Below is a small trained network, with its code and all its weights. Each question gives an input and a target symbol and asks what happens when units are switched off, that is, made to give their printed mean instead of their output.

import numpy as np


def w(rows, s, z=0):
    codes = np.array(rows[::2]) - 128.0
    scale = np.full(codes.shape[1], s)
    scale[-1] = z or s
    return codes * scale


def f(y):
    return y / 2 * (1 + np.tanh(0.7978845608 * (y + 0.044715 * y**3)))


def softmax(a):
    e = np.exp(a - a.max(-1, keepdims=True))
    return e / e.sum(-1, keepdims=True)


def log_softmax(a):
    a = a - a.max(-1, keepdims=True)
    return a - np.log(np.exp(a).sum(-1, keepdims=True))


def net(x, mask):
    ids = ['αβγδεηθλμξπσφψω'.index(c) for c in x.split()]
    T = len(ids)
    res = E[ids] + P[:T]
    u = 0
    for l in range(2):
        r = res
        for j in range(3):
            rows = slice(2 * j, 2 * j + 2)
            q, k, v = (r @ M[l][rows].T for M in (Q, K, V))
            z = softmax(np.where(np.tri(T) > 0, q @ k.T / 2**0.5, -1e9)) @ v
            o = O[l][rows]
            res = res + np.where(mask[u + j], z, o[:, -1]) @ o[:, :-1]
        u += 3
        y = f(res @ A[l][:, :-1].T + A[l][:, -1])
        res = res + np.where(mask[u : u + 12], y, B[l][:, -1]) @ B[l][:, :-1]
        u += 12
    return log_softmax(res[-1] @ U[:, :-1].T + U[:, -1])


Q, K, V, O, A, B = {}, {}, {}, {}, {}, {}
E = w([
[108,154,107],'α',
[90,195,123],'β',
[147,137,98],'γ',
[180,131,111],'δ',
[141,101,78],'ε',
[6,93,218],'η',
[155,154,178],'θ',
[120,125,121],'λ',
[84,154,116],'μ',
[98,178,189],'ξ',
[86,128,64],'π',
[109,174,137],'σ',
[218,55,109],'φ',
[143,165,148],'ψ',
[164,115,75],'ω',
],0.016)
P = w([
[61,70,196],'0',
[126,58,253],'1',
[98,70,168],'2',
[134,98,161],'3',
[184,111,184],'4',
[162,113,131],'5',
[180,111,133],'6',
[183,103,119],'7',
[186,87,93],'8',
[164,79,69],'9',
[140,77,42],'10',
[178,45,62],'11',
],0.0054)
Q[0] = w([
[39,104,128],'L0H1',
[165,120,166],'L0H1',
[93,174,126],'L0H2',
[112,117,52],'L0H2',
[164,165,245],'L0H3',
[127,131,219],'L0H3',
],0.011)
K[0] = w([
[102,81,186],'L0H1',
[180,147,148],'L0H1',
[105,96,192],'L0H2',
[209,137,131],'L0H2',
[140,86,254],'L0H3',
[109,115,167],'L0H3',
],0.0099)
V[0] = w([
[120,63,87],'L0H1',
[72,158,168],'L0H1',
[124,249,130],'L0H2',
[119,142,98],'L0H2',
[183,179,145],'L0H3',
[151,108,192],'L0H3',
],0.013)
O[0] = w([
[149,146,235,153],'L0H1',
[115,9,45,127],'L0H1',
[70,2,24,3],'L0H2',
[124,84,132,85],'L0H2',
[90,112,80,87],'L0H3',
[91,58,118,202],'L0H3',
],0.0068,0.0036)
A[0] = w([
[58,90,91,23],'L0N1',
[150,117,209,157],'L0N2',
[134,107,96,210],'L0N3',
[70,147,161,148],'L0N4',
[116,139,165,84],'L0N5',
[216,102,37,65],'L0N6',
[134,1,229,86],'L0N7',
[136,74,96,204],'L0N8',
[202,122,80,2],'L0N9',
[143,125,81,184],'L0N10',
[197,159,93,120],'L0N11',
[203,138,85,9],'L0N12',
],0.0092,0.0043)
B[0] = w([
[58,168,81,129],'L0N1',
[95,137,53,253],'L0N2',
[177,75,135,174],'L0N3',
[47,224,190,161],'L0N4',
[72,143,181,130],'L0N5',
[64,79,253,160],'L0N6',
[10,116,85,226],'L0N7',
[185,52,101,181],'L0N8',
[26,200,241,121],'L0N9',
[168,109,156,159],'L0N10',
[129,118,133,191],'L0N11',
[91,179,189,127],'L0N12',
],0.0062,0.0038)
Q[1] = w([
[174,14,137],'L1H1',
[78,162,27],'L1H1',
[2,89,99],'L1H2',
[222,124,176],'L1H2',
[188,187,194],'L1H3',
[132,50,144],'L1H3',
],0.008)
K[1] = w([
[187,95,70],'L1H1',
[129,161,178],'L1H1',
[195,2,45],'L1H2',
[39,126,107],'L1H2',
[174,114,177],'L1H3',
[160,95,140],'L1H3',
],0.0092)
V[1] = w([
[217,202,100],'L1H1',
[82,218,44],'L1H1',
[3,60,100],'L1H2',
[56,202,77],'L1H2',
[119,10,239],'L1H3',
[11,21,213],'L1H3',
],0.005)
O[1] = w([
[114,171,110,80],'L1H1',
[196,2,79,115],'L1H1',
[152,117,179,255],'L1H2',
[185,9,126,169],'L1H2',
[128,224,163,165],'L1H3',
[174,190,103,183],'L1H3',
],0.0075,0.0059)
A[1] = w([
[194,152,125,56],'L1N1',
[186,79,128,43],'L1N2',
[147,80,141,201],'L1N3',
[197,94,112,17],'L1N4',
[126,154,98,156],'L1N5',
[85,146,89,144],'L1N6',
[191,121,111,3],'L1N7',
[181,187,114,109],'L1N8',
[170,116,118,71],'L1N9',
[177,40,148,249],'L1N10',
[111,149,81,211],'L1N11',
[140,113,252,141],'L1N12',
],0.012,0.0048)
B[1] = w([
[31,141,112,151],'L1N1',
[61,120,112,165],'L1N2',
[139,146,94,187],'L1N3',
[45,128,110,151],'L1N4',
[163,148,147,133],'L1N5',
[186,75,161,144],'L1N6',
[51,145,90,133],'L1N7',
[1,134,138,152],'L1N8',
[74,106,110,137],'L1N9',
[141,106,80,255],'L1N10',
[183,114,150,150],'L1N11',
[124,152,149,241],'L1N12',
],0.0096,0.0092)
U = w([
[42,108,207,118],'α',
[154,96,86,150],'β',
[140,127,147,127],'γ',
[30,118,84,31],'δ',
[146,148,124,168],'ε',
[141,142,64,106],'η',
[76,253,178,76],'θ',
[103,91,48,31],'λ',
[130,196,116,189],'μ',
[93,118,46,66],'ξ',
[140,132,84,177],'π',
[128,109,101,121],'σ',
[80,135,101,127],'φ',
[132,64,160,200],'ψ',
[151,181,115,254],'ω',
],0.011,0.0038)

Each question gives the input, a string of symbols that net reads in full, and the target symbol t.
The units are the heads (2 rows each of Q, K, V and O) and the neurons (one row each of A and B). Each row of codes is followed by its name. A weight is (code - 128) times the scale printed after its matrix; where a second scale follows, it is the last column's (O, A, B and U).
mask holds one flag per unit, layer by layer, with each layer's heads first. A switched-off unit (its flag False) gives its mean, the last column of its rows in O or B, instead of its output. The means were averaged over made-up inputs and are rounded, as every weight is.
A unit's drop is (log p(t) with every unit on - log p(t) with that unit switched off) / (log p(t) with every unit on - log p(t) with every unit switched off).
The circuit of an input: a set's keep is (log p(t) with only the set's units on - log p(t) with every unit switched off) / (log p(t) with every unit on - log p(t) with every unit switched off). Starting from the 12 units with the biggest drops (on a tie, the unit counted first), units are removed one at a time, each time the one whose removal leaves the highest keep (on an exact tie, the one counted first), for as long as the keep stays at least 0.8.
units of the circuit, in order: the units of the circuit, biggest drop first
top k neurons: the k neurons with the biggest drops, biggest first
top k neurons in layer l: the k neurons of layer l with the biggest drops, biggest first
which heads matter: for each layer, one digit per head in row order, 1 if its drop is at least 0.15 and else 0, layers parted by /
drop of u: that unit's drop, to one decimal
input φ δ φ α, target θ: units of the circuit, in order -> L0H1, L0H2
input δ γ φ λ, target θ: units of the circuit, in order -> L1N10, L0H1, L1H1
input ω δ φ π, target θ: units of the circuit, in order -> L0H2, L0H1
input γ φ ψ, target θ: which heads matter -> 000 / 000
input φ π δ φ γ, target θ: units of the circuit, in order -> L1N10, L0H1
input β ω φ ψ ε φ μ, target θ: top 2 neurons in layer 1 -> L1N10, L1N8
input δ ψ φ φ ω, target θ: which heads matter -> 000 / 000
input σ φ π, target θ: units of the circuit, in order -> L0H2, L1N10
input β ω σ α γ ω φ δ π φ σ, target θ: units of the circuit, in order -> L1N10, L0H1, L0N8
input ω θ ε ω φ ψ, target θ: units of the circuit, in order -> L1N10, L0H1
input φ φ γ, target θ: units of the circuit, in order -> L0H1, L0H2
input γ ω ψ δ γ φ δ μ ω φ σ, target θ: top 2 neurons -> L1N10, L0N7
input β β ξ, target λ: which heads matter -> 110 / 000
input θ ω α δ δ θ φ θ, target θ: which heads matter -> 100 / 110
input ω α φ φ α, target θ: units of the circuit, in order -> L1N10, L0H1
input ξ φ ω, target θ: top neuron in layer 0 -> L0N8
input ε φ μ, target θ: units of the circuit, in order -> L0H1, L0H2
input ψ φ δ, target θ: top neuron -> L1N10
input λ φ η θ η μ η δ, target δ: top 2 neurons in layer 0 -> L0N7, L0N4
input δ α ξ θ ε φ δ, target θ: top 2 neurons in layer 1 -> L1N8, L1N10
input η ξ φ α η δ, target δ: drop of L1H2 -> 0.4
input ξ φ φ λ, target θ: drop of L0N6 -> -0.1
input θ ω ψ φ φ, target θ: drop of L1H2 -> 0.1
